Here is a tiny trained network, its code and every weight. The questions are about switching its units off for an input and a target symbol, where a switched-off unit gives its printed mean instead of its output.

import numpy as np


def w(rows, s, z=0):
    codes = np.array(rows[::2]) - 128.0
    scale = np.full(codes.shape[1], s)
    scale[-1] = z or s
    return codes * scale


def f(y):
    return y / 2 * (1 + np.tanh(0.7978845608 * (y + 0.044715 * y**3)))


def softmax(a):
    e = np.exp(a - a.max(-1, keepdims=True))
    return e / e.sum(-1, keepdims=True)


def log_softmax(a):
    a = a - a.max(-1, keepdims=True)
    return a - np.log(np.exp(a).sum(-1, keepdims=True))


def net(x, mask):
    ids = ['αβγεζηθξτψω'.index(c) for c in x.split()]
    T = len(ids)
    res = E[ids] + P[:T]
    u = 0
    for l in range(2):
        r = res
        for j in range(2):
            rows = slice(4 * j, 4 * j + 4)
            q, k, v = (r @ M[l][rows].T for M in (Q, K, V))
            z = softmax(np.where(np.tri(T) > 0, q @ k.T / 4**0.5, -1e9)) @ v
            o = O[l][rows]
            res = res + np.where(mask[u + j], z, o[:, -1]) @ o[:, :-1]
        u += 2
        y = f(res @ A[l][:, :-1].T + A[l][:, -1])
        res = res + np.where(mask[u : u + 4], y, B[l][:, -1]) @ B[l][:, :-1]
        u += 4
    return log_softmax(res[-1] @ U[:, :-1].T + U[:, -1])


Q, K, V, O, A, B = {}, {}, {}, {}, {}, {}
E = w([
[65,51,55],'α',
[158,134,46],'β',
[186,136,60],'γ',
[162,103,101],'ε',
[93,154,218],'ζ',
[175,109,78],'η',
[63,171,212],'θ',
[124,212,207],'ξ',
[96,166,216],'τ',
[98,250,166],'ψ',
[110,130,108],'ω',
],0.013)
P = w([
[249,113,227],'0',
[211,255,23],'1',
[123,199,63],'2',
[101,187,57],'3',
[99,176,71],'4',
[87,163,78],'5',
[74,162,83],'6',
[165,133,146],'7',
[17,170,74],'8',
[167,116,166],'9',
[206,98,177],'10',
],0.0069)
Q[0] = w([
[131,183,107],'0.h0',
[142,146,136],'0.h0',
[72,103,174],'0.h0',
[183,108,133],'0.h0',
[160,7,82],'0.h1',
[70,46,100],'0.h1',
[147,132,25],'0.h1',
[78,83,137],'0.h1',
],0.014)
K[0] = w([
[183,92,178],'0.h0',
[125,165,125],'0.h0',
[11,104,93],'0.h0',
[92,161,158],'0.h0',
[222,118,20],'0.h1',
[3,96,99],'0.h1',
[46,183,108],'0.h1',
[13,124,118],'0.h1',
],0.011)
V[0] = w([
[96,104,131],'0.h0',
[88,181,99],'0.h0',
[205,130,206],'0.h0',
[88,83,42],'0.h0',
[254,51,188],'0.h1',
[161,87,206],'0.h1',
[105,116,123],'0.h1',
[155,133,89],'0.h1',
],0.012)
O[0] = w([
[85,64,202,122],'0.h0',
[216,234,103,171],'0.h0',
[58,155,73,74],'0.h0',
[221,71,197,164],'0.h0',
[70,109,136,1],'0.h1',
[1,141,137,53],'0.h1',
[152,182,105,135],'0.h1',
[31,205,111,138],'0.h1',
],0.0059,0.007)
A[0] = w([
[79,125,218,86],'0.n0',
[40,54,104,118],'0.n1',
[100,109,254,82],'0.n2',
[100,139,154,255],'0.n3',
],0.0084,0.005)
B[0] = w([
[67,200,62,147],'0.n0',
[23,20,44,120],'0.n1',
[36,246,28,165],'0.n2',
[255,153,153,254],'0.n3',
],0.0062,0.0027)
Q[1] = w([
[132,116,101],'1.h0',
[93,169,176],'1.h0',
[187,248,204],'1.h0',
[156,225,128],'1.h0',
[242,67,30],'1.h1',
[127,114,194],'1.h1',
[127,99,181],'1.h1',
[189,62,82],'1.h1',
],0.011)
K[1] = w([
[236,142,85],'1.h0',
[63,170,88],'1.h0',
[19,68,60],'1.h0',
[134,77,8],'1.h0',
[184,101,115],'1.h1',
[79,123,155],'1.h1',
[108,112,180],'1.h1',
[228,99,133],'1.h1',
],0.012)
V[1] = w([
[74,154,100],'1.h0',
[123,138,52],'1.h0',
[161,140,225],'1.h0',
[150,254,92],'1.h0',
[163,86,162],'1.h1',
[135,52,98],'1.h1',
[178,186,101],'1.h1',
[127,131,153],'1.h1',
],0.012)
O[1] = w([
[67,148,39,152],'1.h0',
[26,81,107,226],'1.h0',
[253,138,190,2],'1.h0',
[65,10,135,156],'1.h0',
[205,204,195,114],'1.h1',
[117,179,16,132],'1.h1',
[97,43,222,216],'1.h1',
[138,71,137,107],'1.h1',
],0.0054,0.0091)
A[1] = w([
[253,156,251,2],'1.n0',
[103,84,71,181],'1.n1',
[106,41,1,165],'1.n2',
[213,46,89,39],'1.n3',
],0.0077,0.0092)
B[1] = w([
[11,187,89,191],'1.n0',
[154,175,241,211],'1.n1',
[206,226,152,253],'1.n2',
[12,35,2,154],'1.n3',
],0.0078,0.013)
U = w([
[203,188,202,179],'α',
[190,101,179,254],'β',
[106,87,95,245],'γ',
[30,99,1,144],'ε',
[75,146,107,24],'ζ',
[80,135,94,84],'η',
[87,134,123,59],'θ',
[51,134,148,57],'ξ',
[70,145,112,33],'τ',
[76,97,202,119],'ψ',
[107,131,142,85],'ω',
],0.0091,0.007)

Each question gives the input, a string of symbols that net reads in full, and the target symbol t.
The units are the heads (4 rows each of Q, K, V and O) and the neurons (one row each of A and B). Each row of codes is followed by its name. A weight is (code - 128) times the scale printed after its matrix; where a second scale follows, it is the last column's (O, A, B and U).
mask holds one flag per unit, layer by layer, with each layer's heads first. A switched-off unit (its flag False) gives its mean, the last column of its rows in O or B, instead of its output. The means were averaged over made-up inputs and are rounded, as every weight is.
A unit's drop is (log p(t) with every unit on - log p(t) with that unit switched off) / (log p(t) with every unit on - log p(t) with every unit switched off).
The circuit of an input: a set's keep is (log p(t) with only the set's units on - log p(t) with every unit switched off) / (log p(t) with every unit on - log p(t) with every unit switched off). Starting from all 12 units, units are removed one at a time, each time the one whose removal leaves the highest keep (on an exact tie, the one counted first), for as long as the keep stays at least 0.8.
units of the circuit, in order: the units of the circuit, biggest drop first
unit that matters most: the unit with the biggest drop
k most important neurons: the k neurons with the biggest drops, biggest first
top k neurons in layer l: the k neurons of layer l with the biggest drops, biggest first
which heads matter: for each layer, one digit per head in row order, 1 if its drop is at least 0.15 and else 0, layers parted by /
input τ τ ε ω, target α: most important neuron : [1.n2]
input ψ γ ζ, target ψ: units of the circuit, in order : [1.h1, 1.h0, 1.n1, 0.h0]
input ζ β ψ α η, target α: 3 most important neurons : [1.n2, 1.n1, 1.n3]
input τ α ξ θ α α γ, target α: units of the circuit, in order : [1.n3, 1.n0]
input ζ ζ ψ α, target α: which heads matter : 00 / 00
input ε α β ψ, target ε: which heads matter : 11 / 10
input ψ ε ξ ζ ζ α, target α: which heads matter : 11 / 00
input ξ ω θ, target ξ: units of the circuit, in order : [1.n1, 0.h0, 1.h0, 1.n2]
input ξ α ψ, target ξ: which heads matter : 11 / 10
input α α α ζ β ψ ω, target α: units of the circuit, in order : [0.h0, 1.h0]
input ξ β θ, target ξ: which heads matter : 11 / 10
input ξ α α τ, target ξ: top 2 neurons in layer 0 : [0.n2, 0.n3]
input ε ψ α θ ξ α α α α ψ, target ε: units of the circuit, in order : [1.n2, 1.n1]
input β β τ ψ α ψ η α, target β: which heads matter : 00 / 00
input α α η ξ ξ α α ψ ε, target α: unit that matters most : 0.n1
input α τ θ τ ξ α α α α η α, target ε: 3 most important neurons : [1.n0, 1.n3, 1.n1]
input ε ε β, target α: 2 most important neurons : [1.n2, 1.n1]
input ξ α ψ ψ ε ξ ξ α ψ, target ξ: 2 most important neurons : [1.n1, 0.n3]
input ψ α α α ω τ, target ψ: which heads matter : 11 / 11
input α ψ α ψ α ζ ξ ψ η, target α: units of the circuit, in order : [0.h0, 1.h0]
input η α α α α ξ ξ α α ζ, target ε: unit that matters most : 0.h0
input α ψ α α ξ θ, target α: units of the circuit, in order : [1.h0, 0.h0]
input ξ θ ξ ω τ α α θ ε, target α: units of the circuit, in order : [1.n3, 1.n0]
input ε θ ξ α τ, target ε: units of the circuit, in order : [1.n2, 1.n1]
input ψ α ξ, target ψ: which heads matter : 01 / 11
input ε η η α ξ, target ε: units of the circuit, in order : [0.h0, 0.h1, 0.n1, 1.h1]
input ε η ξ γ α ω α ψ ξ, target ε: 2 most important neurons : [0.n1, 1.n2]
input ψ τ θ, target ψ: unit that matters most : 1.h1
